Below is a small trained network, with its code and all its weights. Each question gives an input and a target symbol and asks what happens when units are switched off, that is, made to give their printed mean instead of their output.

import numpy as np


def w(rows, s, z=0):
    codes = np.array(rows[::2]) - 128.0
    scale = np.full(codes.shape[1], s)
    scale[-1] = z or s
    return codes * scale


def softmax(a):
    e = np.exp(a - a.max(-1, keepdims=True))
    return e / e.sum(-1, keepdims=True)


def log_softmax(a):
    a = a - a.max(-1, keepdims=True)
    return a - np.log(np.exp(a).sum(-1, keepdims=True))


def net(x, mask):
    ids = ['Ξηθπστ'.index(c) for c in x.split()]
    T = len(ids)
    res = E[ids] + P[:T]
    u = 0
    for l in range(3):
        r = res
        for j in range(2):
            rows = slice(3 * j, 3 * j + 3)
            q, k, v = (r @ M[l][rows].T for M in (Q, K, V))
            z = softmax(np.where(np.tri(T) > 0, q @ k.T / 3**0.5, -1e9)) @ v
            o = O[l][rows]
            res = res + np.where(mask[u + j], z, o[:, -1]) @ o[:, :-1]
        u += 2
    return log_softmax(res[-1] @ U[:, :-1].T + U[:, -1])


Q, K, V, O = {}, {}, {}, {}
E = w([
[132,3,52,123],'Ξ',
[136,142,101,130],'η',
[153,79,137,104],'θ',
[79,132,183,112],'π',
[91,93,124,57],'σ',
[33,100,104,162],'τ',
],0.016)
P = w([
[131,147,141,217],'0',
[140,199,89,112],'1',
[74,101,124,152],'2',
[154,141,106,180],'3',
[149,175,63,60],'4',
[34,117,143,65],'5',
[212,198,76,235],'6',
[165,179,84,54],'7',
[25,136,150,18],'8',
[223,165,108,244],'9',
[205,228,104,35],'10',
[151,93,115,28],'11',
[226,143,140,254],'12',
[193,127,145,38],'13',
],0.009)
Q[0] = w([
[125,154,201,157],'0.h1',
[44,136,43,167],'0.h1',
[106,97,64,122],'0.h1',
[106,127,65,87],'0.h2',
[14,148,178,192],'0.h2',
[254,108,18,183],'0.h2',
],0.0068)
K[0] = w([
[112,71,120,67],'0.h1',
[93,56,175,151],'0.h1',
[53,236,137,226],'0.h1',
[101,38,74,169],'0.h2',
[155,80,233,157],'0.h2',
[255,86,27,197],'0.h2',
],0.0056)
V[0] = w([
[113,129,10,61],'0.h1',
[192,107,148,178],'0.h1',
[91,175,112,93],'0.h1',
[120,148,105,135],'0.h2',
[190,183,121,102],'0.h2',
[214,123,26,84],'0.h2',
],0.012)
O[0] = w([
[55,79,134,132,253],'0.h1',
[190,140,115,86,63],'0.h1',
[102,143,69,97,142],'0.h1',
[117,163,94,112,130],'0.h2',
[94,150,158,100,34],'0.h2',
[82,178,254,103,195],'0.h2',
],0.0094,0.0053)
Q[1] = w([
[83,124,26,66],'1.h1',
[126,175,106,38],'1.h1',
[111,82,164,248],'1.h1',
[114,195,90,138],'1.h2',
[211,193,2,224],'1.h2',
[215,40,92,119],'1.h2',
],0.0094)
K[1] = w([
[199,246,201,22],'1.h1',
[134,102,78,30],'1.h1',
[101,129,79,217],'1.h1',
[161,227,105,216],'1.h2',
[128,182,113,217],'1.h2',
[108,16,255,93],'1.h2',
],0.0092)
V[1] = w([
[96,232,186,112],'1.h1',
[233,83,2,180],'1.h1',
[221,132,236,213],'1.h1',
[175,40,229,156],'1.h2',
[183,231,39,135],'1.h2',
[127,43,139,125],'1.h2',
],0.0071)
O[1] = w([
[119,103,124,91,66],'1.h1',
[154,254,183,109,117],'1.h1',
[192,186,58,94,15],'1.h1',
[180,134,60,73,125],'1.h2',
[144,116,155,56,3],'1.h2',
[156,169,103,160,211],'1.h2',
],0.0083,0.0061)
Q[2] = w([
[101,76,145,51],'2.h1',
[27,210,212,100],'2.h1',
[170,76,169,234],'2.h1',
[109,150,178,127],'2.h2',
[30,214,125,255],'2.h2',
[64,168,32,101],'2.h2',
],0.008)
K[2] = w([
[99,104,120,178],'2.h1',
[96,202,119,55],'2.h1',
[245,138,156,162],'2.h1',
[154,43,99,129],'2.h2',
[209,172,117,222],'2.h2',
[105,134,148,196],'2.h2',
],0.013)
V[2] = w([
[255,182,118,122],'2.h1',
[101,229,66,83],'2.h1',
[122,138,160,233],'2.h1',
[125,188,129,210],'2.h2',
[51,129,111,149],'2.h2',
[62,105,237,74],'2.h2',
],0.0088)
O[2] = w([
[254,135,151,71,77],'2.h1',
[79,111,157,111,111],'2.h1',
[70,243,85,33,233],'2.h1',
[93,119,46,16,254],'2.h2',
[29,156,47,145,159],'2.h2',
[57,142,215,75,23],'2.h2',
],0.0067)
U = w([
[206,99,56,249,140],'Ξ',
[157,1,152,145,249],'η',
[238,28,143,224,26],'θ',
[197,112,178,134,95],'π',
[149,156,101,232,107],'σ',
[166,181,121,141,2],'τ',
],0.0062,0.0051)

Each question gives the input, a string of symbols that net reads in full, and the target symbol t.
The units are the heads (3 rows each of Q, K, V and O). Each row of codes is followed by its name. A weight is (code - 128) times the scale printed after its matrix; where a second scale follows, it is the last column's (O and U).
mask holds one flag per head, layer by layer. A switched-off head (its flag False) gives its mean, the last column of its rows in O, instead of its output. The means were averaged over made-up inputs and are rounded, as every weight is.
A unit's drop is (log p(t) with every unit on - log p(t) with that unit switched off) / (log p(t) with every unit on - log p(t) with every unit switched off).
The circuit of an input: a set's keep is (log p(t) with only the set's units on - log p(t) with every unit switched off) / (log p(t) with every unit on - log p(t) with every unit switched off). Starting from all 6 units, units are removed one at a time, each time the one whose removal leaves the highest keep (on an exact tie, the one counted first), for as long as the keep stays at least 0.8.
circuit, biggest first: the units of the circuit, biggest drop first
most important unit: the unit with the biggest drop
heads that matter: for each layer, one digit per head in row order, 1 if its drop is at least 0.15 and else 0, layers parted by /
input τ τ Ξ θ, target τ: circuit, biggest first	(1.h1, 0.h2, 2.h1)
input π θ Ξ Ξ, target π: circuit, biggest first	(0.h2, 0.h1, 1.h1, 2.h1)
input η θ θ η Ξ σ τ, target η: most important unit	1.h2
input θ θ σ η σ Ξ Ξ, target θ: heads that matter	11 / 11 / 11
input τ τ σ Ξ, target τ: heads that matter	01 / 10 / 10
input θ σ Ξ π η τ, target Ξ: circuit, biggest first	(0.h2, 1.h1, 0.h1)
input Ξ π σ, target Ξ: heads that matter	11 / 01 / 01
input η η θ η σ π σ τ η σ π, target η: heads that matter	10 / 11 / 00
input π Ξ σ π τ τ σ σ σ τ Ξ Ξ θ, target π: circuit, biggest first	(0.h2, 1.h1, 0.h1, 2.h1)
input π η Ξ θ Ξ π σ π Ξ η π σ σ, target π: circuit, biggest first	(1.h1, 0.h2, 0.h1, 2.h1)
input π σ π Ξ σ η σ, target π: circuit, biggest first	(0.h2, 1.h1, 0.h1, 2.h1)
input Ξ π σ σ Ξ τ σ τ η, target Ξ: heads that matter	11 / 11 / 01
input Ξ Ξ θ π, target Ξ: heads that matter	11 / 11 / 01
input τ σ Ξ θ σ Ξ σ σ σ π η σ η, target τ: most important unit	1.h1
input Ξ σ θ, target Ξ: circuit, biggest first	(1.h2, 2.h2, 1.h1, 0.h1)
input Ξ η σ η η, target η: circuit, biggest first	(1.h1, 0.h2, 1.h2)
input Ξ θ σ, target Ξ: circuit, biggest first	(1.h2, 2.h2, 0.h1, 1.h1)
input τ Ξ π θ, target τ: circuit, biggest first	(0.h2, 1.h1, 2.h1)
input θ Ξ σ η, target θ: heads that matter	10 / 11 / 11
input τ π σ π Ξ τ Ξ σ σ Ξ, target τ: most important unit	0.h2
input θ Ξ σ τ η τ Ξ σ σ σ, target θ: heads that matter	10 / 11 / 11
input π θ σ π π σ Ξ π π η, target π: heads that matter	11 / 11 / 10
